Each row is followed by its group and then its class within the group.
17	-20	-8	8	21	-26	25	-5	-18	-1	-10	1	0	17	-8	18 : Simad > L
11	-4	1	29	15	-21	9	-9	3	-6	7	-12	-7	8	54	17 : Rer > F
-12	15	-10	1	10	7	15	8	16	-11	4	-7	6	-8	9	61 : ruk > A
1	-9	2	13	6	-16	26	5	-10	1	8	-1	-9	17	16	15 : Rit > Z
18	-7	6	13	5	-20	22	-5	-14	-6	1	4	0	15	7	18 : Rit > M
15	-10	-8	7	12	-32	34	-10	-9	14	5	4	7	20	8	30 : Simad > E
-1	3	-11	0	11	-12	8	10	5	-4	16	-1	3	4	7	64 : ruk > C
13	-11	-4	7	13	-17	20	-4	4	-2	-4	1	2	10	0	14 : Rer > B
13	0	-7	-2	6	-9	13	-8	-19	8	-1	-1	4	5	-10	-1 : Rit > Q
10	-2	-9	8	-7	-33	25	-11	-6	-4	-16	-13	1	13	29	17 : Rer > J
24	-16	2	8	13	-15	11	-8	-9	15	9	-5	-34	14	14	29 : Rit > Z
-11	12	-5	9	4	-35	12	9	-3	4	5	4	6	20	12	50 : ruk > C
4	-5	4	-2	12	-8	5	-2	3	13	3	-8	3	10	2	27 : Rit > Q
6	-12	7	12	19	-15	17	3	22	-4	14	-6	15	21	1	45 : Rer > B
7	-10	-7	17	15	-31	18	8	2	-1	0	-12	2	15	5	45 : Rer > J
7	-12	-2	-5	5	-17	37	-1	0	0	0	-6	6	1	-4	9 : Simad > X
-3	-2	0	2	1	2	6	5	-4	-6	-7	4	-5	4	9	-6 : Rit > M

Each row is followed by its group and then its class within the group.
25	-24	3	7	10	20	7	42	-5	-29	3	8	-2	18	-17	11 : G > vuv
-5	-4	-7	10	3	13	-10	61	-8	-13	5	11	-10	35	-10	31 : H > Sot
20	0	0	16	22	31	-5	72	-15	-31	15	7	-6	56	-16	40 : H > muzo
8	-13	-13	3	16	16	6	38	-8	-13	2	5	-10	15	-20	33 : H > Sot
4	-18	1	1	6	19	3	32	-6	-16	19	8	-11	19	-4	30 : G > vuv
-6	-22	16	4	-11	23	2	50	-7	-17	12	10	-12	7	-13	21 : G > vuv
32	-14	1	14	13	22	-2	54	-5	-36	9	13	-8	57	-27	31 : H > muzo
10	-51	2	5	-18	24	9	3	-2	-19	8	7	-19	45	-16	29 : G > vuv
-2	-18	2	5	6	17	16	41	-6	-23	6	14	-8	9	-22	29 : G > vuv
18	-8	0	6	29	27	5	50	-18	-9	0	13	-13	32	-25	39 : H > Sot
11	-15	-12	7	26	24	-3	60	-4	-25	13	6	-10	48	-16	37 : H > muzo
33	-10	5	6	1	12	14	43	-10	-18	18	19	-11	80	-14	36 : H > muzo
12	-36	11	1	-17	26	-4	36	-2	-19	-31	5	-8	30	-5	17 : G > Ragar
17	-16	-2	5	-11	13	-4	32	0	-14	13	7	-12	28	-3	3 : G > Ragar
-1	-22	2	4	-6	24	5	52	-3	-31	16	12	-6	11	-16	22 : G > vuv
32	-23	12	-1	-33	12	-6	10	-5	-18	7	7	-3	35	-10	-15 : G > Ragar
13	-16	3	-6	-46	15	0	13	-1	-20	2	8	-18	21	5	6 : G > Ragar
15	-23	8	3	-6	10	0	46	-15	-15	8	9	3	37	-10	8 : G > Ragar
44	-24	5	20	5	28	7	50	-12	-21	-2	19	-16	51	-25	39 : H > Sot
10	-21	-4	11	-7	15	-4	29	2	-18	10	19	2	32	-25	21 : G > vuv
14	-23	6	5	-15	29	-12	26	-4	-29	9	1	-1	31	-21	24 : G > vuv
-1	-8	0	13	24	29	-8	57	-11	-18	11	4	-10	42	-17	24 : H > muzo
24	-11	1	12	0	20	0	52	-10	-22	-11	15	-2	13	-16	5 : G > Ragar
7	-34	10	14	-13	20	-2	40	4	-37	10	4	-10	45	-21	21 : G > vuv
30	-25	11	5	-27	17	0	35	-3	-20	7	15	-9	20	-5	18 : G > Ragar

Each row is followed by its group and then its class within the group.
-6	-9	-6	-12	-10	-10	0	-2	-19	-2	-7	21	18	-11	-31	4 : refu > tasi
-6	-10	-1	-26	-15	-13	-3	-10	17	1	-8	16	23	7	-8	-13 : refu > sata
3	0	2	-13	-11	-4	3	-5	-14	2	-22	22	15	7	-28	-15 : refu > sata
1	-2	3	-9	-3	-15	3	-6	1	-10	17	-21	13	-11	-24	-15 : fifum > gog
6	-17	0	-1	-13	-3	-1	1	-3	2	-35	35	8	-3	-17	-8 : refu > tasi
-1	-8	-3	-20	-9	-14	7	-9	-2	-15	8	-2	20	-4	-25	-19 : fifum > tuk
5	-21	2	-10	0	-9	1	-11	-14	-3	14	11	13	-2	-7	8 : poka > bori
-5	-9	2	-5	-18	-9	-2	-6	0	-6	-23	22	6	-3	-17	-8 : refu > tasi
4	-20	-4	-14	-6	-17	3	-15	-36	-9	2	14	11	-7	-17	-19 : poka > bori
6	-3	-1	-24	0	-14	6	-14	-10	-8	10	-10	21	-2	-19	-32 : fifum > gog
3	-18	-6	-8	-5	-16	10	-8	-13	-6	3	8	16	-15	-3	-16 : poka > bori
5	-16	-5	-7	-10	-11	9	-15	-14	-3	-2	14	19	-4	-22	11 : poka > bori
6	-23	-7	-15	-4	-14	2	-12	-25	-14	7	15	27	-19	-15	-10 : poka > bori
6	-5	-5	-10	6	-20	-1	-9	-8	-18	1	-10	1	6	-25	-34 : fifum > tuk
7	-31	-6	-11	4	-19	4	-13	-22	-8	2	33	17	-42	-8	5 : poka > zofit
11	-3	-3	-11	-5	-8	8	-3	6	-15	13	-15	21	-3	-28	-44 : fifum > tuk
13	-26	-9	-13	12	-18	11	-11	-23	1	-3	19	23	-8	-28	8 : poka > zofit
3	-5	-2	-8	-14	-12	-5	3	-24	-11	-30	24	9	-4	-35	-14 : refu > tasi
3	-6	-3	-16	-11	-7	-1	-3	-10	-3	-3	10	19	5	-15	-11 : refu > tasi
8	-26	-6	5	3	-28	11	-12	-25	3	2	-1	18	-19	-17	10 : poka > zofit
3	-31	-12	1	-1	-22	8	-8	-29	-7	5	15	16	-15	-19	-5 : poka > zofit
